Below are the code and all the weights of a small trained network. Each question names an input and a class and asks about switching units off, where a switched-off unit gives its printed mean instead of its output.

import numpy as np


def w(rows, s, z=0):
    codes = np.array(rows[::2]) - 128.0
    scale = np.full(codes.shape[1], s)
    scale[-1] = z or s
    return codes * scale


def norm(h):
    return h / np.sqrt((h * h).mean(-1, keepdims=True) + 1e-5)


def f(y):
    return y / 2 * (1 + np.tanh(0.7978845608 * (y + 0.044715 * y**3)))


def log_softmax(a):
    a = a - a.max(-1, keepdims=True)
    return a - np.log(np.exp(a).sum(-1, keepdims=True))


def net(x, mask):
    res = np.array(x, float).reshape(1, 6) / 4 @ E
    u = 0
    for l in range(2):
        y = f(norm(res) @ A[l][:, :-1].T + A[l][:, -1])
        res = res + np.where(mask[u : u + 5], y, B[l][:, -1]) @ B[l][:, :-1]
        u += 5
    return log_softmax(norm(res)[-1] @ U[:, :-1].T + U[:, -1])


A, B = {}, {}
E = w([
[107,213,165,112,112,132,111,160,95,104,165],'x0',
[66,99,255,127,158,239,219,40,149,202,142],'x1',
[129,152,22,101,136,195,5,134,181,11,194],'x2',
[82,111,48,220,69,132,106,175,220,46,90],'x3',
[177,139,171,104,134,126,111,196,56,160,119],'x4',
[99,186,160,188,60,172,231,128,163,170,97],'x5',
],0.0088)
A[0] = w([
[185,212,76,139,88,134,178,133,85,194,114,64],'0.n0',
[88,68,24,248,87,76,121,202,184,73,53,95],'0.n1',
[81,225,131,220,73,110,187,121,187,93,128,70],'0.n2',
[160,107,6,194,93,89,198,97,191,153,71,124],'0.n3',
[113,98,248,186,112,67,195,165,100,183,60,253],'0.n4',
],0.014,0.0053)
B[0] = w([
[201,190,129,49,158,195,123,151,146,121,156,157],'0.n0',
[151,124,141,254,92,105,76,158,117,97,48,237],'0.n1',
[133,118,181,128,94,214,139,155,120,138,97,187],'0.n2',
[145,123,99,93,78,92,169,64,240,145,64,197],'0.n3',
[167,140,202,200,141,66,163,156,64,154,90,250],'0.n4',
],0.013,0.019)
A[1] = w([
[109,38,176,181,160,216,91,112,166,123,104,131],'1.n0',
[58,255,104,131,68,171,131,168,144,68,187,17],'1.n1',
[140,177,30,129,125,57,30,162,85,58,159,52],'1.n2',
[16,94,139,128,78,96,188,126,142,133,121,1],'1.n3',
[165,90,222,96,176,134,142,89,60,193,124,205],'1.n4',
],0.023,0.0026)
B[1] = w([
[156,116,68,62,148,148,61,136,93,121,181,189],'1.n0',
[180,104,145,85,116,188,116,182,21,190,91,155],'1.n1',
[128,117,113,127,237,110,147,84,249,109,204,197],'1.n2',
[89,167,114,104,196,115,158,157,146,134,178,137],'1.n3',
[94,152,183,140,144,136,205,153,130,154,135,251],'1.n4',
],0.015,0.027)
U = w([
[151,85,21,120,161,102,65,82,229,66,167,196],'0',
[65,110,69,62,63,60,180,47,130,151,118,23],'1',
[127,160,212,129,150,124,243,163,104,183,129,157],'2',
[73,96,104,104,33,64,124,58,48,66,137,2],'3',
[151,100,92,34,128,209,93,149,53,145,176,128],'4',
[175,124,102,215,16,97,104,160,154,94,8,196],'5',
],0.012,0.0051)

Each question gives the input, the list of numbers given to net, and the class t.
The units are the neurons (one row each of A and B). Each row of codes is followed by its name. A weight is (code - 128) times the scale printed after its matrix; where a second scale follows, it is the last column's (A, B and U).
mask holds one flag per neuron, layer by layer. A switched-off neuron (its flag False) gives its mean, the last column of its row in B, instead of its output. The means were averaged over made-up inputs and are rounded, as every weight is.
A unit's drop is (log p(t) with every unit on - log p(t) with that unit switched off) / (log p(t) with every unit on - log p(t) with every unit switched off).
The circuit of an input: a set's keep is (log p(t) with only the set's units on - log p(t) with every unit switched off) / (log p(t) with every unit on - log p(t) with every unit switched off). Starting from all 10 units, units are removed one at a time, each time the one whose removal leaves the highest keep (on an exact tie, the one counted first), for as long as the keep stays at least 0.8.
units of the circuit, in order: the units of the circuit, biggest drop first
most important unit: the unit with the biggest drop
k most important neurons: the k neurons with the biggest drops, biggest first
k most important neurons of layer l: the k neurons of layer l with the biggest drops, biggest first
drop of u: that unit's drop, to one decimal
input [1,1,6,1,-3,2], class 4: most important unit	0.n4
input [-2,3,4,4,2,8], class 5: 2 most important neurons of layer 0	[0.n1, 0.n3]
input [8,-5,6,-5,-6,1], class 4: 3 most important neurons	[1.n1, 0.n1, 0.n4]
input [-3,-1,5,-5,-4,5], class 4: 2 most important neurons	[0.n4, 1.n2]
input [-2,2,3,7,4,-2], class 5: 2 most important neurons	[0.n1, 0.n3]
input [8,-1,3,-4,1,3], class 4: units of the circuit, in order	[0.n4, 1.n1]
input [8,2,-2,7,-4,8], class 5: 2 most important neurons	[1.n4, 0.n1]
input [-7,4,4,-3,4,-8], class 4: 2 most important neurons of layer 1	[1.n0, 1.n2]
input [8,-4,2,-3,-4,0], class 4: units of the circuit, in order	[1.n1, 0.n4]
input [4,-4,1,-1,6,6], class 4: 2 most important neurons	[0.n0, 1.n1]
input [-8,-2,1,-7,-4,1], class 1: 2 most important neurons	[0.n4, 0.n1]
input [-8,5,-6,7,4,3], class 5: 2 most important neurons of layer 0	[0.n3, 0.n1]
input [7,5,8,0,-7,-6], class 4: 2 most important neurons of layer 0	[0.n1, 0.n4]
input [-7,-6,-8,-4,-6,3], class 5: most important unit	0.n3
input [2,6,4,2,7,-6], class 4: 2 most important neurons	[0.n4, 0.n1]
input [0,-4,4,4,0,0], class 0: 2 most important neurons	[0.n4, 1.n2]
input [-6,-2,6,-5,-8,3], class 0: 2 most important neurons	[0.n4, 1.n4]
input [6,-1,3,6,7,0], class 0: 3 most important neurons	[0.n4, 1.n2, 0.n1]
input [4,-7,4,-5,-2,-1], class 0: drop of 1.n2	1.3
input [3,-6,3,-3,2,0], class 0: drop of 1.n2	1.0
input [-3,-5,2,1,3,-1], class 0: units of the circuit, in order	[0.n4]
input [-6,1,-5,7,8,-8], class 5: drop of 0.n1	0.1
input [8,-3,7,0,-5,-3], class 0: drop of 1.n2	5.4
